Questions about the matrix below. Counting starts at 1.
1) Which number is the top entry of the column that holds the largest entry?
2) Which number is the entry in the top-left corner?
3) Which number is the entry in row 1 and column 2?
4) Which number is the entry in the top-right corner?
5) Which number is the entry just right of the centre entry?
6) Which number is the entry just left of the centre entry?
7) Which number is the entry at row 2, column 1?
8) Which number is the entry directly above the smallest entry?
50	27	22	33	17
44	32	20	36	23
43	23	32	53	70
15	20	27	65	26
54	27	20	34	34
40	45	45	33	22
55	56	79	23	44
1) 22
2) 50
3) 27
4) 17
5) 65
6) 20
7) 44
8) 43

[[-0.55 -1.79  2.61 -2.60  0.95 -0.01 -1.76  2.37  2.65]
 [ 0.04 -1.01  4.06 -1.84  1.17  1.18  3.97 -3.85  3.69]
 [-2.11 -3.10  0.58  3.87  3.07  5.55  3.19 -2.16  1.25]
 [ 3.88 -3.39 -0.82 -0.32  0.64  4.18  1.40  3.27  0.06]
 [-2.69 -1.73  1.77  1.05 -0.20 -1.83 -2.38  0.80 -3.26]
 [ 4.22 -0.22 -4.70 -2.76  0.28  0.42  3.83 -2.25 -2.97]]
The top-left entry is -0.55
What is the top-right entry? 2.65
The entry just right of the largest entry: 3.19
The entry just right of 3.87 -> 3.07
The entry directly above 1.17 -> 0.95
The second entry in reading order: -1.79
The last entry, reading row by row -> -2.97
What is the last entry of the largest entry's row? 1.25
What is the top entry of the column that holds the largest entry? -0.01
What is the entry directly above -3.85? 2.37
The bottom entry of the column that holds the largest entry is 0.42
The entry directly above -0.20: 0.64
What is the second largest entry? 4.22
The smallest entry is -4.70
What is the largest entry in the last column? 3.69
What is the third-last entry, reading row by row? 3.83
The third smallest entry: -3.39
What is the third largest entry? 4.18
The second entry on the diagonal from the top-right corner -> -3.85
What is the first entry in the row that holds the largest entry? -2.11
The largest entry: 5.55
What is the third entry on the main diagonal? 0.58
The entry directly above the smallest entry -> 1.77
What is the fifth-last entry, reading row by row? 0.28
What is the third entry in reading order? 2.61
The entry just left of the smallest entry -> -0.22
What is the entry directly below -1.01? -3.10
What is the entry just left of 0.64? -0.32
The entry just left of 0.28 is -2.76
What is the entry directly above 4.22? -2.69

Questions about the table below.
1) Read off the entry just right of -8.838.
2) Read off the minimum.
3) Read off the entry just right of the smallest entry.
4) Read off the 3rd smallest entry.
5) Read off the second largest entry.
6) Read off the entry just left of -22.297.
array([[-20.555,  -9.077, -24.209,  -8.764, -11.466,  -5.704,  -0.569,
         20.666, -10.898,  -8.399, -14.089, -14.289,   8.441],
       [ 13.587,  -8.838,  15.648, -11.398, -14.819,  -2.993,   4.325,
        -27.157,  -9.467, -13.243,  -0.999,  -8.991,  -8.243],
       [-15.008,   1.965, -19.031,  -5.277,  -6.329,  -0.259,  -0.365,
         12.028,  -6.082, -11.111, -19.385,   3.856, -11.515],
       [-18.263, -12.343, -22.128,  -3.831,  -4.150,  -1.323,  -3.268,
         18.326,  -4.624,  -8.096, -18.921, -18.314,   9.101],
       [-19.279,  -6.321, -22.371,   7.134,  13.652,   4.781,  -7.788,
         18.360,   8.488,  -4.543, -23.562,  -8.789,  -7.435],
       [-16.264,  -6.860, -18.808, -15.106, -21.947, -12.761,   5.986,
         15.180, -18.114, -10.247,  -4.014, -10.355,  11.708],
       [ -9.737, -15.479, -12.091, -14.523, -10.684,  -4.254, -20.288,
          2.765, -16.586,   2.988,   8.237, -20.135,  -6.705],
       [-21.441,  -1.272, -25.166,   3.133,  10.634,   1.463, -14.426,
         21.107,   3.463,   0.913, -11.114,  -1.745, -13.658],
       [ -8.080,  -0.849, -11.210,  -5.382,  -8.199,   0.460,   2.803,
          4.069,  -5.375, -14.739, -22.429,   0.349,  -6.405],
       [-11.448, -12.324, -14.481, -10.249, -12.452,   3.059,   1.236,
          3.175, -11.283, -13.345, -22.662, -15.960, -10.681],
       [  9.257,  -9.017,   9.838, -17.173, -21.447,  -9.109,   0.278,
        -21.392, -17.200,  -8.471,  13.175,  -9.754,   0.445],
       [ -8.960, -11.301, -10.152,  -5.819,   0.376,  -6.130, -22.297,
          7.043,  -6.088,   5.955,  10.154, -15.007,   0.690],
       [ -5.662, -17.099,  -6.891, -16.820, -15.502,  -7.862, -15.473,
         -2.008, -18.876,   1.184,  12.586, -22.587,   1.134]])
1) 15.648
2) -27.157
3) -9.467
4) -24.209
5) 20.666
6) -6.130

M =
[[718 392 491 952 726 497 933]
 [544 601 160 616 863 559 895]
 [789 490 282 962 836 731 697]
 [465 384 424 634 683 600 924]
 [626 650 511 651 643 544 636]
 [655 587 588 636 761 625 852]
 [400 393 270 467 543 780 849]
 [622 708 484 695 552 449 426]
 [687 601 557 631 729 618 779]
 [840 484 602 694 634 453 992]]
The entry directly below 924: 636
Read off the top entry of the column that holds the smallest entry.
Answer: 491
The third-last entry, reading row by row is 634
The top-right entry: 933
The entry directly below 424 -> 511
The entry in the bottom-left corner -> 840
Read off the smallest entry in the first column.
Answer: 400
The first entry, reading row by row: 718
The bottom-right entry: 992
The entry directly above the largest entry -> 779
The third smallest entry is 282
The third largest entry is 952
The fifth entry, reading row by row: 726
Read off the 2nd smallest entry.
Answer: 270
The 3rd entry on the diagonal from the top-right corner -> 836
The entry just right of the smallest entry -> 616
Read off the entry just left of 449.
Answer: 552
Read off the fifth-last entry, reading row by row.
Answer: 602
The entry just right of 687 -> 601
Read off the smallest entry in the last row.
Answer: 453
The entry directly above 270: 588
Read off the first entry in the row that holds the smallest entry.
Answer: 544
The entry just right of 557 -> 631
The entry just left of 600 is 683
The entry just left of 631 -> 557
Read off the 2nd entry, reading row by row.
Answer: 392
